Here is a tiny trained network, its code and every weight. The questions are about switching its units off for an input and a class, where a switched-off unit gives its printed mean instead of its output.

import numpy as np


def w(rows, s, z=0):
    codes = np.array(rows[::2]) - 128.0
    scale = np.full(codes.shape[1], s)
    scale[-1] = z or s
    return codes * scale


def f(y):
    return y / 2 * (1 + np.tanh(0.7978845608 * (y + 0.044715 * y**3)))


def log_softmax(a):
    a = a - a.max(-1, keepdims=True)
    return a - np.log(np.exp(a).sum(-1, keepdims=True))


def net(x, mask):
    res = np.array(x, float).reshape(1, 8) / 4 @ E
    y = f(res @ A[0][:, :-1].T + A[0][:, -1])
    res = res + np.where(mask, y, B[0][:, -1]) @ B[0][:, :-1]
    return log_softmax(res[-1] @ U[:, :-1].T + U[:, -1])


A, B = {}, {}
E = w([
[85,38,193,151,199,74,73,92,75,177],'x0',
[124,131,128,127,128,126,124,130,129,126],'x1',
[169,69,127,89,106,72,154,248,59,137],'x2',
[175,179,230,83,83,57,200,85,69,163],'x3',
[81,106,128,136,154,153,207,97,74,2],'x4',
[43,139,147,164,97,185,159,160,59,216],'x5',
[168,169,108,222,175,96,163,144,103,141],'x6',
[121,120,28,136,75,82,123,68,72,139],'x7',
],0.008)
A[0] = w([
[82,179,121,176,130,131,107,159,81,143,104],'N1',
[124,122,35,159,64,83,103,77,85,132,158],'N2',
[107,65,110,134,203,70,157,107,122,188,91],'N3',
[171,143,135,140,94,86,33,152,186,214,114],'N4',
[73,112,140,150,98,179,188,142,83,155,78],'N5',
[157,173,65,127,47,144,179,181,157,130,65],'N6',
[179,116,122,100,158,82,99,108,171,108,55],'N7',
[142,43,148,149,162,138,106,111,78,153,67],'N8',
[143,139,203,139,196,167,153,196,192,123,136],'N9',
[133,186,125,138,105,170,119,87,152,123,111],'N10',
[192,83,126,107,148,114,136,105,141,61,88],'N11',
[140,93,49,138,150,189,62,192,135,119,32],'N12',
[167,125,122,132,146,70,119,118,137,55,137],'N13',
[183,169,191,89,102,65,169,105,116,140,82],'N14',
[120,189,140,114,130,105,149,46,152,142,181],'N15',
[65,142,142,135,94,176,133,158,94,168,62],'N16',
[125,78,59,169,175,157,84,150,158,104,113],'N17',
[209,148,109,254,195,91,166,136,103,119,203],'N18',
[93,126,148,142,176,112,109,48,144,158,115],'N19',
[119,65,158,151,130,89,70,100,119,161,47],'N20',
[172,104,141,113,107,114,105,228,70,104,113],'N21',
[78,120,132,116,182,107,151,116,92,59,144],'N22',
[87,78,138,32,74,157,87,104,124,103,253],'N23',
[172,70,88,84,121,95,176,163,89,155,130],'N24',
],0.01,0.0047)
B[0] = w([
[185,115,129,139,97,101,159,127,143,170,172],'N1',
[226,42,240,95,74,155,43,169,127,80,236],'N2',
[113,194,145,53,142,119,156,136,196,70,192],'N3',
[48,167,118,208,32,203,186,173,55,59,240],'N4',
[147,171,80,227,62,77,74,83,166,170,192],'N5',
[112,188,165,16,184,53,179,124,196,43,223],'N6',
[180,155,60,182,68,78,156,95,176,222,178],'N7',
[141,181,121,83,120,76,140,116,183,68,185],'N8',
[169,59,205,127,84,88,43,104,125,68,221],'N9',
[158,171,99,119,215,118,69,172,131,111,179],'N10',
[96,151,57,215,84,101,123,104,166,173,188],'N11',
[102,132,139,96,170,61,139,35,58,148,218],'N12',
[135,155,140,195,55,131,105,104,158,192,197],'N13',
[70,100,103,95,162,73,116,35,41,128,210],'N14',
[98,105,106,137,185,160,85,137,89,141,196],'N15',
[155,125,90,167,88,32,93,79,194,178,181],'N16',
[73,116,167,117,154,107,151,24,62,158,237],'N17',
[132,98,202,118,154,208,222,164,153,212,254],'N18',
[150,160,70,115,171,131,77,178,153,99,181],'N19',
[103,182,129,50,153,61,177,184,187,88,182],'N20',
[141,151,67,155,195,174,51,176,116,168,210],'N21',
[87,191,101,154,70,150,157,176,120,67,197],'N22',
[151,116,182,103,143,254,222,142,153,213,227],'N23',
[155,152,106,174,203,172,64,126,109,109,205],'N24',
],0.0076,0.0092)
U = w([
[166,152,72,188,12,36,110,90,226,225,90],'0',
[137,205,144,30,154,45,167,163,214,46,74],'1',
[78,107,145,95,155,69,131,28,4,153,78],'2',
[68,160,118,204,18,175,172,181,68,34,152],'3',
[231,28,255,119,61,119,22,142,139,69,128],'4',
[170,93,190,98,146,205,216,158,172,242,111],'5',
[145,154,148,137,128,146,125,134,119,139,247],'6',
[162,159,61,146,229,168,17,173,124,133,120],'7',
],0.0089,0.011)

Each question gives the input, the list of numbers given to net, and the class t.
The units are the neurons (one row each of A and B). Each row of codes is followed by its name. A weight is (code - 128) times the scale printed after its matrix; where a second scale follows, it is the last column's (A, B and U).
mask holds one flag per neuron, in row order. A switched-off neuron (its flag False) gives its mean, the last column of its row in B, instead of its output. The means were averaged over made-up inputs and are rounded, as every weight is.
A unit's drop is (log p(t) with every unit on - log p(t) with that unit switched off) / (log p(t) with every unit on - log p(t) with every unit switched off).
The circuit of an input: a set's keep is (log p(t) with only the set's units on - log p(t) with every unit switched off) / (log p(t) with every unit on - log p(t) with every unit switched off). Starting from the 12 units with the biggest drops (on a tie, the unit counted first), units are removed one at a time, each time the one whose removal leaves the highest keep (on an exact tie, the one counted first), for as long as the keep stays at least 0.8.
circuit, biggest first: the units of the circuit, biggest drop first
most important unit: the unit with the biggest drop
k most important neurons: the k neurons with the biggest drops, biggest first
drop of u: that unit's drop, to one decimal
input [7,-7,-2,-1,4,7,-3,2], class 0: most important unit => N5
input [-5,-8,-5,2,7,4,6,7], class 6: 2 most important neurons => N4, N9
input [-7,6,5,-5,-7,4,-6,-4], class 1: 2 most important neurons => N6, N18
input [-5,8,0,4,-1,8,8,3], class 0: 2 most important neurons => N5, N16
input [8,-8,2,-1,-7,2,0,6], class 1: 3 most important neurons => N20, N3, N8
input [-4,-2,3,-7,-2,3,4,1], class 2: 2 most important neurons => N12, N17
input [-5,7,0,8,8,-7,-8,-2], class 2: 4 most important neurons => N14, N4, N18, N15
input [8,4,8,7,-4,1,0,-4], class 1: 2 most important neurons => N20, N3
input [7,-6,2,-7,6,-4,5,-3], class 1: 3 most important neurons => N3, N8, N22
input [5,1,-2,5,-4,-3,-6,-3], class 5: 4 most important neurons => N23, N6, N12, N17
input [5,-4,-7,2,2,-4,3,3], class 7: 3 most important neurons => N19, N15, N6
input [3,1,-8,-6,1,-1,8,-6], class 5: 2 most important neurons => N18, N2
input [-5,-3,-5,6,-2,3,-1,-3], class 2: 2 most important neurons => N14, N15
input [4,4,5,-8,-8,2,-4,3], class 2: circuit, biggest first => N12
input [-2,0,-6,-7,3,1,-1,-7], class 2: circuit, biggest first => N17, N12
input [0,-4,-2,3,-7,-1,-8,-1], class 5: 2 most important neurons => N23, N22
input [8,-7,5,8,8,6,4,-2], class 1: circuit, biggest first => N3, N8
input [2,-8,5,5,7,-6,-2,8], class 4: drop of N5 => 0.2
input [-6,0,0,8,3,-2,7,-3], class 2: drop of N23 => 0.2
input [5,-4,-3,-7,1,4,1,8], class 4: most important unit => N2
input [5,6,4,3,3,8,-7,-3], class 0: drop of N16 => 0.4
